Each row has a class, written as a number after it.
[ 202  683  436  439  537  355 -178 -122  -63 -443 -125 -301  247  176
  -57   59  204  243   16   37  234  144 -302   37 -330 -331  306  -78
 -680  206 -305  210  -77 -567 -443 -256 -465 -140  -17]
0
[ 230  -25  200   -3 -161  -89  -49  155    2 -214 -221  -78 -109    6
   47  -19 -178 -164    2   52  -22    9  111   79 -134   40  104  -77
  162  161  302 -114   20   34 -141  -12   84   79 -167]
9
[-145  899 -386 -147  245 -331 -164  -42  153 -298 -297 -194 -217  -94
  386 -522   65  541  -87  -42   68  130 -347  514 -258  221  236   75
  425  378  511   15 -295 -496 -173 -225    3  -35  279]
8
[  86 -267 -200 -323  190 -164 -216  -16 -163 -143 -344 -237   97   64
   58  -88   19  320  142 -120  -57  -66 -218   65  -90  248 -307  -74
 -168 -394  -81  -94   58   37  174 -125  167  129 -103]
2
[ -81  128   80   28 -301  167   23  366 -229  364 -325 -408  -80    3
  288  298   76  -52  -24    8  119 -125 -148   82  -78   68 -320  -11
  377 -264 -341  425  -72  281   73    1  173   -8  365]
2
[ 289 -364  137 -166  293 -175 -145   15   91 -319   65  228  177  270
 -102 -374 -353  140  141   86 -127   66   25  -90   71  128  155  -58
 -420    4  245 -539   91  -66  -92  -41  -40   76 -458]
8
[  33  -72  -41   62  -94  120   64  117 -200  127 -220 -242    2  -90
   48  249  111 -128  -34   36  -31 -185  -19  -71 -114 -123 -233   20
    9 -220 -222  166  -89  169  149    0   -9    6   65]
2
[ 123  212 -438  -74  180   18  -13 -123 -382  -10 -157 -114  275   85
  153   21   59  531 -107  136  145  -72  -65  -73   36   21 -276 -127
  196 -359 -438  146  156  -59   44  174  178 -176  451]
1
[ 268 -109 -160 -138  233 -179 -232 -162 -230  250  107  -84  -45   -4
  -30   12 -361  137   95 -194  -23  -73  213  151 -294  188  -41 -159
 -137 -425   30 -133  149   61  277  -85   90  -45  167]
6
[ 288  157  142   62 -102  -40   58  137  228   16  117  132 -139  256
  363   29 -129 -213 -135  114  170  158   78   -5   51  283  303   27
  494 -159  241 -177  267  -65 -195  -21  199 -226  102]
7
[  70  319  202  178  -60    6 -159  113   57  418  133 -147 -122  162
  296  323 -147  -49  -83 -179   39  -31  -22  279  211    5   88   78
  320 -240 -304  111  175   37   -9  -91   81 -328  446]
4
[ 150 -296   -3 -147  109 -163  -84    7  -98  126  147    5 -149   28
  -49  258 -356 -117   89 -132  -65   43  167  110   74  195   69 -145
  -16 -194  103 -137  228  101  190 -209  168   39 -133]
7
[-280 -180  168  -70 -514 -265  -29  157  -25 -302 -185 -146   24   71
 -100   14   26 -198   69   74   60   78 -107 -156  163   24   92  -97
  318  370  195   54 -166 -121 -134  -91   -9  -79 -321]
6
[ 147   69   20   51 -154 -187  -52  -22  101 -198  -26  -67  -37  132
 -168 -262 -136   55  207   84   10 -103  136    4   -1 -110  104 -203
  200  265  243 -172   11 -199   10  -64 -180  -46 -332]
9
[ 318 -124  286  139  203  251  102   43 -219   11  -54  107  -27   57
 -299  -38   16   20  107 -153   -1  104  166   24 -330 -271 -167 -102
 -375 -326 -169   46  146   96   47  200  -52   61 -152]
3
[ 396 -235  252  -14  240  238   48  223 -355   38 -144  100 -207   46
  -68   83 -118  -52   66   -8 -144  105  210  206 -164  -57 -191  -27
 -195 -455 -124  -12  256  249  172  164  145   77   73]
3
[  75  274 -202 -129  338  -70   83 -298   75  335  134 -226 -154  -79
   44  -61  130  128    7 -212  113 -114  105  109 -414   40  -82  -90
 -141 -205  216  170  -72 -181  372 -198  -58   13  -91]
5
[ 688  133  247   69  647  510   58   87 -305   86 -230 -175 -346  112
 -183  192   47  182  125 -101   23  -45  211  375 -351 -434 -331 -134
 -336 -817 -473  232  288  137  354   62  202   38  220]
8
[ 305 -261 -153   -7   83 -270 -112  -85  -75  178  214  127   71   21
  112  189 -423 -108   74  -80 -127 -154  330   84  242   71  -29   61
  244  -55   32 -184  369  237  101   14  229  -54   49]
8
[-113  232 -548 -410  276 -151   -8 -236  121   -7   60  -10  195  -29
  430 -583  195  626  -82  169   72  -56 -281  -87   60  369 -135 -142
  215 -136  267 -174   71 -311  -71   51    6  302  109]
5
[  65 -120 -175  -41  -72 -302 -254 -111 -217  160  165  -60   54   30
   22  153 -436   66   81 -122 -115 -127  137   97  279   53  -34  -82
  272 -246  -72 -176  191  120  108  -88  136 -176  282]
4
[  41 -222  -63   93  -75  -42   64  -81 -259  256  396   -4  277   92
  -77  308 -398  -43  139  -60  -40 -183  214 -134  182  -80 -121   20
  151  -87 -171  -64  200  232  111    2   88  -16   82]
3
[-353  -47 -533 -560  282  188  233    2  249   31 -221 -151 -486  197
  140    9  554  366   27   69  178   20 -798  -20 -339   71 -387  -44
 -120 -373 -172   55 -195 -109  166 -107  380  172  -69]
9
[  -2  -88   58  -49 -427 -238  -60  128   85 -200  134   -4 -121  118
  143   70 -319 -253   55  202  103   22  108  -59  305  193  207 -112
  639  301  376 -245  152 -123  -65 -138   96  -93 -199]
7
[ 226 -123 -206 -159  -47 -168  -38  -72 -123  402  107   30 -145  -94
  139  138 -185  -23  150 -185   35 -221  146  181 -269   96 -297    4
  262 -156  101    7  100  159  257   11  261   94  -93]
2
[ 207 -216  220 -265  116  518  151  318 -290  422 -228    8 -247    6
 -169  264   63 -141   -8 -245 -106   97   14   88 -608   49 -383  108
 -285 -588 -274  164  102  412  225    1  189  -24  -92]
2
[-245  -23 -134 -303  -90 -181 -188    1 -249 -177 -568 -282  505   31
  120 -367  315  372 -188   18  -31  -75 -279 -148 -334  196 -245  -16
  -97  118  -96  426 -241   30 -261  129    0   94    8]
4
[ 155  128  -24 -241 -121 -223   45    5  -50  -96 -117 -304  -36  282
  124  -20   50  179  143   -3   -3 -131  -70   40   17   16 -169  -77
  348 -140  179  -90  -69 -137   33 -288  213  -83 -265]
6
[  71 -292 -221  -84 -136 -142 -151  -92 -373  342   77 -105  186 -177
  -77  187 -405 -117   88 -113 -134 -339  295  -36   89   46 -322   80
  151 -102 -140 -199   63  236  230   90   49   11  327]
8
[ 211   26 -207   91   26 -386 -331 -256  -60  196  277  -38  112   36
   -6   68 -533   98  133 -112  -73 -147  307  235  248  -98  104 -102
  387 -238    9 -225  243   -9   73  -47  147  -97  433]
0
[-220 -308   41 -125 -305 -364 -375   39 -139  131  494  -52 -177   94
  -11  272 -577  -27  136 -233 -197   49   84  254  238  193  217 -133
  148  220  212 -221  231   90  -26 -360  121  -24 -203]
3
[ 113 -388  -24  -96 -172 -223 -292  -30 -120  197  253   83  -28   20
  -59  306 -604 -164   64 -140 -139  -63  185   93  253  137   57  -46
  171 -313  -56 -305  246  224   95  -70  200  -93  131]
5
[ -36  302 -146   27  102  137   36  258   -8  292  -58 -217  -81   93
  359  194   30  135  -22  190  221  -55 -297  102  183  211 -109   -3
  255   30 -191  318   -7  -47   72 -161  -42  -11  214]
7
[ 209  447   36  145  352  247 -199  -38 -116  348 -127 -253  -17   -3
    4 -240  203  450   52 -117   15  -53  118  194 -535 -166  -93  -68
 -417 -247 -237  186   46 -179  243 -122 -276  -45  107]
5
[ -44  123 -281 -236  223 -194   14  -62 -355 -411 -385 -308   50  126
   87 -123  -23  511   57  -77 -189  -59 -139  184 -198   17 -435  -59
  -15  154  197 -154   -6  -67  -26   18  232  211  -91]
3
[ -35 -199   74  -32 -328 -273 -102  267   55 -239   36   44  -52   12
  265   85 -396 -334   40  199   15   64  -13  -46  283  392  212   25
  365  567  413 -197   50   45 -206 -138   34  -10 -365]
2
[ 263  104 -485  -80  172   44  272 -291  -25  194   73  253  206 -135
  -53 -357  182  501  -58  -65  150  -30  -57 -131 -210   29 -196 -279
 -111 -416 -152    9  141   28  157  255  -83  -72 -131]
4
[ 366   10  308  115 -216   -5 -115  204  206 -340 -240  128 -455   52
  -68  195 -127 -293  -14   23   79   43  123  124   74  -18  237 -167
  203  376  283  -21  206  -79 -162  -53   39  -87 -503]
3
[ 474   -3 -191  -82  354 -169 -184 -153 -372  251  -96 -293   77  -27
  -40    0 -360  337  234 -227   -1 -134  348  188 -176  126 -338 -300
  -18 -572  -65  -86  253  129  348   28   59   88  252]
1
[-146  470  221  213  254 -348 -198   55   -6  267  322 -486 -163  257
  285   83 -159  257  126 -300  -56   86  103  448   30   -2  191  -48
  138  203  264  355   76 -168   63 -410  -56   56   39]
6
[ 273   77   58  -45  178  254   31  202 -117  140 -249 -183 -150   83
   86  186   43   24   57  110   70  -84    1  118  -72  -36 -178  -58
    3 -349 -238   95   61   44  262  -83  115   14  154]
5
[  90 -197 -115  -90  187  -36  -62 -185 -107  296  171 -105  -72  -54
  -56   98  -98  -63   79  -82   87 -108  145  -44 -185   23 -110  -40
 -197 -249  -12  -43   89  -14  311 -121   49   46   78]
8
[  41  295 -250 -124  104   -6   65  -32 -228    7 -510 -276  139   53
  113 -140  349  449 -156    4   18 -129 -151   54 -312  -12 -361 -120
  129 -235 -119  399  -88   29    8  200   85  107  338]
7
[ 395 -123  373   66   78  348  -89  188 -141  254  -80  172 -366  -53
   -5  204 -137 -294 -201 -133   -7    6  224  148 -423   44   56    1
 -302 -407 -149   77  181  203   56  181   78 -128   55]
1
[ 332  272   27  155  226   88   43  141   53  188 -220 -155  -28   75
  105   -1   90  131   75   35  146  -10  -59  185 -199  -68   -2 -162
  -21 -220 -128  222   11   -1   95  -87  -80   35   73]
7
[ 218  227  -32  287   51 -107 -223  -92  -89  230  392   41   24   93
  126  -33 -521   95  145  -60  -78 -136  461  183  232  -79   64   75
  409   -4  -29 -251  408  -31   51   -5   29 -123  334]
3
[  99 -200  200 -176 -286 -333  -21  297  218 -321  -67  101 -200  252
  317  145 -209 -102  161  195   52  203  -83  -62  481  328  107  -76
  490  432  409 -288  207  -84 -206 -138  225  -29 -719]
6
[   4  -83  231  -60 -406 -183 -146  223  -57 -289 -105   99 -137  228
  -67  -25 -239  -67   97   26 -142  187   80  102  -29   97  166 -119
  170  214  249 -289   11  -49 -185 -129   57 -172 -421]
5
[ -35  -98  305  109 -440  -59   -8  305   49 -113   42   -6 -165  103
   90  195 -157 -515   46   70  -23   25  125  -57  -11   15  212   89
  454  414  234   34   91   80 -155 -181    6  -35 -274]
1
[ 596 -152  319 -100  215  433   62  247 -111   -6 -125  252 -425    8
   44  301 -115 -251  -68   42   54  139  234  134  -42  -72  -37   -9
    9 -672 -195 -174  350  116  138   76  415 -181  -25]
6
[ 774   24  333  178  457  236   18   49 -267    3 -108  121 -201   95
 -205  -24 -226   42  102 -184 -123   31  453  351 -372 -243  -57 -196
 -279 -699 -121  -32  341  213  200  184   89  -43   81]
7
[ 129  160 -111  -78  -41   61 -176  231 -209  131  -98 -319  -85  123
  166  229 -254  149  108  159  130  -60  -16  165  140  149  -82 -212
  358 -252 -233   -7   86  -37  167 -194  113  -12  349]
5
[-363 -385 -100 -149 -290 -218 -109    5 -134  274  186    1  235  -96
  -76  139 -226 -185  -29 -207 -213  -95   27  -68   61  159   20   47
   56  113  -16   54  -29  309  -74  -41   22   64   97]
9
[  44   66  140   47 -161 -282    6  108   53 -249 -126  -95 -189   59
  165    6  -82 -255   84   10 -114   17   78   97   26   -1  115   19
  336  340  395 -136   15  -84 -163 -142   76   65 -239]
5
[ 104    0  127 -191 -258 -194 -195  147 -119 -366 -298 -238  -29  141
    7 -235 -212  179  113  133  -37    9  -24   73  -14  152   17 -173
  252  154  334 -188  -20 -135 -107 -101   57   18 -250]
0
[ 373 -153 -221 -184  376 -242  -72 -193  -51   71   44 -200   83   56
 -118 -147 -357  303  260  -68    5 -118  187  115    3  138 -179 -269
  -58 -335  166 -173  168   56  335  -34   26  233  -33]
9
[ 182  536 -322 -143  377  147   -3 -236 -166  170 -247 -199   -9   26
  171   -7  384  573 -254 -115  119 -154 -102  149 -283  -58 -284  -56
   20 -460 -331  385   50 -177  125   88  174 -166  394]
2
[-163 -369  106  -72 -104 -111 -183   64    3 -615  109  203  -62  249
 -194 -233 -221 -101  253  172  125  268 -156  -56 -112  122  144 -167
 -215  574  504 -535   17 -209 -304  -67  147  248 -225]
2
[  54 -453  457   68 -329  283  147  409 -243  210 -122  -53 -192  100
 -144  594   21 -601   27   21   19   44  196  -66 -200 -131  -35   43
  -57 -305 -238   85  -84  256  178  -35  244  -40  -66]
7
[ 150   58  -73    4  202 -129 -121  -49  -88  243   53 -126  -81  -72
   83   63 -201  -15   39 -133   64   -4  153  198 -178  157    8  -95
  -42  -14   95   34  100  -38  141  -77   10   35  100]
6
[ 388    7  304  -55  258  253  -17   62 -147   74  -72   24 -177  105
 -202  -76  -92   77   22 -121  -85   57  281  237 -306 -178  -61  -65
 -176 -459 -110   34  191  108  170  120  112  -20   83]
3
[ 215 -121  102  -19 -209   81   47  166  314   28   43  -58 -298  141
  119  149  -38 -369   34  140  214  -46  118 -128   70   77   25   83
  432  199  177 -103  262  -27   61 -107  212   18 -285]
4
[-272  -16  182 -385 -459 -142   15  390 -213 -145 -379 -500 -274 -112
 -122  356 -122  -83  140  -90  -93   63 -281  240   -4  257  -57 -295
  242  482  342  198 -371  135  -88 -293  -36  153 -379]
9
[  26 -157  -37  -97  180 -314 -123  -93  -54  126   70 -365 -112  -44
  -32  -18 -325  121  246 -207  -48  -84   63  229   39   89 -145 -150
  -60 -144  144  -85   68   31  414 -166  -30  242  -51]
1
[-133  289 -287  -63  -40 -121  188  -40  -16   31  -62 -123  191  138
  224 -114  263  363 -107   90   93  -61 -163  -51  176   28 -131  -97
  387   56  -91  366   39  -57  -53   34   55  -91   71]
9
[ -36 -142  -16   66 -132 -273 -221  -88 -201  216  326   55   35   28
  -17  219 -446 -116   48 -200 -218 -109  236  114   51   23  117    1
  117   31   29  -82  153  190  -28 -113   95  -85  146]
2
[ 489  -94  307  212  198  111   51   32  -86  -14  -58  144 -194   22
 -248    6 -157  -70  152 -123  -58  106  257  252 -277 -215   18 -157
 -223 -321  -10   12  223  194   48  193   -5  108  -64]
8
[ -94 -394   77 -145   98   27  -50  -69 -219  473   57 -250 -241   64
 -160  -20  -26   10  368 -288 -189 -281   90  -22 -494 -286 -478   22
 -170 -577 -160  -28   52  241  399   37  188  310   53]
2
[ -73 -349    7   57 -209 -121 -214 -228  -59  226  400  181 -187 -201
 -411  109 -255 -362   25 -351 -233 -185  454   20 -172 -173  234   -9
 -211   88   -2 -121  130   84  201 -139 -119 -186 -214]
8
[  80 -146 -123  -82 -139 -201 -262  -11 -154  579  295  -34 -108  -29
  202  150 -439 -119  104 -172  -77 -180  315  144   74  163 -169   96
  379 -229  -83 -189  248  218  205  -28  210  -79  400]
1
[ 416   65  214   89  211  424   78  192 -224  149 -134   42 -313   91
  -49  171   82  -69    6   20   12    4  201  130 -132 -275 -190  -52
  -12 -619 -438   83  243   99  201  173  146 -120  300]
5
[ 217  219   18   62  116  187   70  114  -32  242  -98 -259  -77   23
  182  139   55   86   69  140  126  -95  -50  123  -36  -77  -70  -67
  129 -315 -177  173   39  -27  213 -149   27   22  156]
0
[ 216  439 -370 -158  412 -103   56  -76 -148    9 -421 -249  264  153
  217 -269  213  642  -84  -17  -55 -164 -107  147 -133   11 -375 -121
  191 -304 -208  404   12   64   25  146   61  102  292]
4
[  -6  114   66 -104  -41 -184   -8 -210  150 -252   79 -199 -168  -43
 -269  -16  -98 -119   32  -93  -88 -138  128  195 -315 -243  309  -75
   31  373  511  -82 -221 -253   59 -264  -16  124 -358]
3
[ 201   -7   48  -36 -147   74   41  301  -93    3 -323 -181  120  217
  194  221  -74  -40   50  229  101  -41 -118 -115   97  167 -149  -47
  345 -405 -235   39  -33  177   56   -9   86  -77  207]
2
[ 298   15  -57  -41  111  261    8  283 -183  253 -253 -249  -49   89
  197  207   18   -7   34  214  157 -131   17   40  -39   55 -256  -19
  142 -305 -348  172  108  125  237  -44  130  -53  230]
1
[  11   13  295  -62 -274 -106 -180  124  -80 -327 -377 -294  -34  138
 -142  211  -32 -334  -39  170   14   87   16  141  -52 -136  257 -121
  195  185   64   94  -76 -209  -41 -318   16 -284  -17]
9
[  54 -103 -149 -165  257 -180 -248 -161 -205  208  -23 -186 -109  -88
  -72  -23 -212  185   59 -228  -47  -64   78  174 -243  135  -84 -123
 -233 -290   52  -32   53   -7  259  -92   34   84  192]
8
[  53  -47   24  -68 -188  -26   11  182  -41  -99 -144   10 -123   87
   93   15  -85   -6  106  121   54   42   47  -53  103   58 -129  -36
  309   98   35 -142  108  -40    2   -6  169  -58 -249]
2
[  89  -21   63   72 -195 -205  -51  233  219  -60   46  -18 -143   23
  286 -160 -236 -319  233  206   79  -86  175    0   66  175   78    8
  469  576  395 -187   32   -8 -104   16  -88  192 -226]
8
